Below is a small trained network, with its code and all its weights. Each question gives an input and a target symbol and asks what happens when units are switched off, that is, made to give their printed mean instead of their output.

import numpy as np


def w(rows, s, z=0):
    codes = np.array(rows[::2]) - 128.0
    scale = np.full(codes.shape[1], s)
    scale[-1] = z or s
    return codes * scale


def norm(h):
    return h / np.sqrt((h * h).mean(-1, keepdims=True) + 1e-5)


def f(y):
    return y / 2 * (1 + np.tanh(0.7978845608 * (y + 0.044715 * y**3)))


def softmax(a):
    e = np.exp(a - a.max(-1, keepdims=True))
    return e / e.sum(-1, keepdims=True)


def log_softmax(a):
    a = a - a.max(-1, keepdims=True)
    return a - np.log(np.exp(a).sum(-1, keepdims=True))


def net(x, mask):
    ids = ['γζηθξσφω'.index(c) for c in x.split()]
    T = len(ids)
    res = E[ids] + P[:T]
    r = norm(res)
    for j in range(2):
        rows = slice(2 * j, 2 * j + 2)
        q, k, v = (r @ M[0][rows].T for M in (Q, K, V))
        z = softmax(np.where(np.tri(T) > 0, q @ k.T / 2**0.5, -1e9)) @ v
        o = O[0][rows]
        res = res + np.where(mask[j], z, o[:, -1]) @ o[:, :-1]
    y = f(norm(res) @ A[0][:, :-1].T + A[0][:, -1])
    res = res + np.where(mask[2:14], y, B[0][:, -1]) @ B[0][:, :-1]
    return log_softmax(norm(res)[-1] @ U[:, :-1].T + U[:, -1])


Q, K, V, O, A, B = {}, {}, {}, {}, {}, {}
E = w([
[74,102,66,90],'γ',
[253,179,129,22],'ζ',
[47,163,94,84],'η',
[204,125,120,128],'θ',
[124,141,82,146],'ξ',
[40,171,94,93],'σ',
[233,138,116,146],'φ',
[82,108,87,81],'ω',
],0.02)
P = w([
[135,106,201,119],'0',
[29,231,146,85],'1',
[185,224,62,12],'2',
[144,13,155,208],'3',
[19,195,143,104],'4',
[189,163,188,88],'5',
[203,97,73,79],'6',
],0.011)
Q[0] = w([
[171,224,245,119],'H0',
[253,108,58,151],'H0',
[153,66,9,79],'H1',
[166,219,87,132],'H1',
],0.014)
K[0] = w([
[211,252,93,139],'H0',
[154,88,175,227],'H0',
[101,18,244,146],'H1',
[101,115,62,237],'H1',
],0.013)
V[0] = w([
[193,165,165,78],'H0',
[85,108,152,73],'H0',
[178,152,6,146],'H1',
[79,97,89,54],'H1',
],0.016)
O[0] = w([
[170,47,1,194,37],'H0',
[160,77,178,178,150],'H0',
[252,147,224,172,255],'H1',
[224,206,67,55,180],'H1',
],0.0078,0.0048)
A[0] = w([
[78,164,117,171,162],'N0',
[119,66,135,137,161],'N1',
[129,155,78,71,69],'N2',
[151,79,49,201,45],'N3',
[124,104,87,161,101],'N4',
[164,81,187,63,122],'N5',
[161,18,144,80,170],'N6',
[207,122,188,91,5],'N7',
[111,109,174,82,159],'N8',
[115,114,28,112,100],'N9',
[251,106,83,83,180],'N10',
[177,190,142,244,102],'N11',
],0.015,0.0023)
B[0] = w([
[71,150,104,149,149],'N0',
[148,86,163,153,123],'N1',
[147,85,150,157,214],'N2',
[74,73,117,148,175],'N3',
[118,145,123,131,130],'N4',
[179,153,127,172,183],'N5',
[52,184,198,145,142],'N6',
[101,195,175,106,202],'N7',
[144,72,94,114,189],'N8',
[152,166,163,172,182],'N9',
[118,124,4,132,254],'N10',
[195,166,183,109,216],'N11',
],0.022,0.0073)
U = w([
[7,179,110,174,159],'γ',
[186,36,82,16,103],'ζ',
[119,100,143,236,134],'η',
[190,250,212,106,145],'θ',
[7,185,82,88,163],'ξ',
[140,179,57,72,5],'σ',
[100,82,79,12,203],'φ',
[179,132,58,136,99],'ω',
],0.011,0.003)

Each question gives the input, a string of symbols that net reads in full, and the target symbol t.
The units are the heads (2 rows each of Q, K, V and O) and the neurons (one row each of A and B). Each row of codes is followed by its name. A weight is (code - 128) times the scale printed after its matrix; where a second scale follows, it is the last column's (O, A, B and U).
mask holds one flag per unit, heads first, then neurons. A switched-off unit (its flag False) gives its mean, the last column of its rows in O or B, instead of its output. The means were averaged over made-up inputs and are rounded, as every weight is.
A unit's drop is (log p(t) with every unit on - log p(t) with that unit switched off) / (log p(t) with every unit on - log p(t) with every unit switched off).
The circuit of an input: a set's keep is (log p(t) with only the set's units on - log p(t) with every unit switched off) / (log p(t) with every unit on - log p(t) with every unit switched off). Starting from the 12 units with the biggest drops (on a tie, the unit counted first), units are removed one at a time, each time the one whose removal leaves the highest keep (on an exact tie, the one counted first), for as long as the keep stays at least 0.8.
units of the circuit, in order: the units of the circuit, biggest drop first
unit that matters most: the unit with the biggest drop
k most important neurons: the k neurons with the biggest drops, biggest first
which heads matter: for each layer, one digit per head in row order, 1 if its drop is at least 0.15 and else 0, layers parted by /
input ξ ζ ξ φ φ η γ, target η: units of the circuit, in order -> [H1]
input σ ξ η φ ξ, target θ: which heads matter -> 00
input φ σ θ φ ω γ η, target η: units of the circuit, in order -> [H1, H0]
input θ σ η, target η: which heads matter -> 11
input φ ξ φ σ ξ ω, target γ: 4 most important neurons -> [N6, N10, N11, N7]
input ξ η ξ ω, target θ: 2 most important neurons -> [N5, N6]
input φ ζ η, target γ: which heads matter -> 11
input σ η φ ξ σ σ γ, target θ: units of the circuit, in order -> [N10, H0]
input φ ξ σ, target γ: 2 most important neurons -> [N11, N0]
input η ξ ξ ξ, target ζ: 4 most important neurons -> [N7, N6, N2, N5]
input ξ ξ ξ, target θ: which heads matter -> 01
input θ ξ σ ξ, target γ: units of the circuit, in order -> [H1, H0]
input σ σ σ ξ, target φ: 3 most important neurons -> [N5, N11, N7]
input γ η ξ ξ η ξ η, target θ: units of the circuit, in order -> [H0]
input ξ ζ η η γ, target φ: which heads matter -> 10
input ξ ξ ω ξ η γ, target θ: which heads matter -> 01
input σ ζ η ξ, target φ: which heads matter -> 11
input ω γ η ξ φ, target ω: which heads matter -> 10
input ξ ξ ζ φ ω, target ζ: which heads matter -> 10
input η η ξ γ, target ζ: which heads matter -> 11
input ω η ξ σ, target ω: which heads matter -> 01
input ξ ξ ω φ η φ σ, target η: unit that matters most -> H1
input ζ ξ η γ ω, target ζ: which heads matter -> 00
input ξ σ η, target θ: which heads matter -> 01
input ξ γ σ φ θ, target η: which heads matter -> 11
input ξ γ φ φ, target θ: 2 most important neurons -> [N11, N7]
input η σ ζ ξ, target ζ: 3 most important neurons -> [N7, N2, N11]
input η ω η η, target ζ: unit that matters most -> H0
input ξ η σ φ γ η ω, target η: which heads matter -> 01
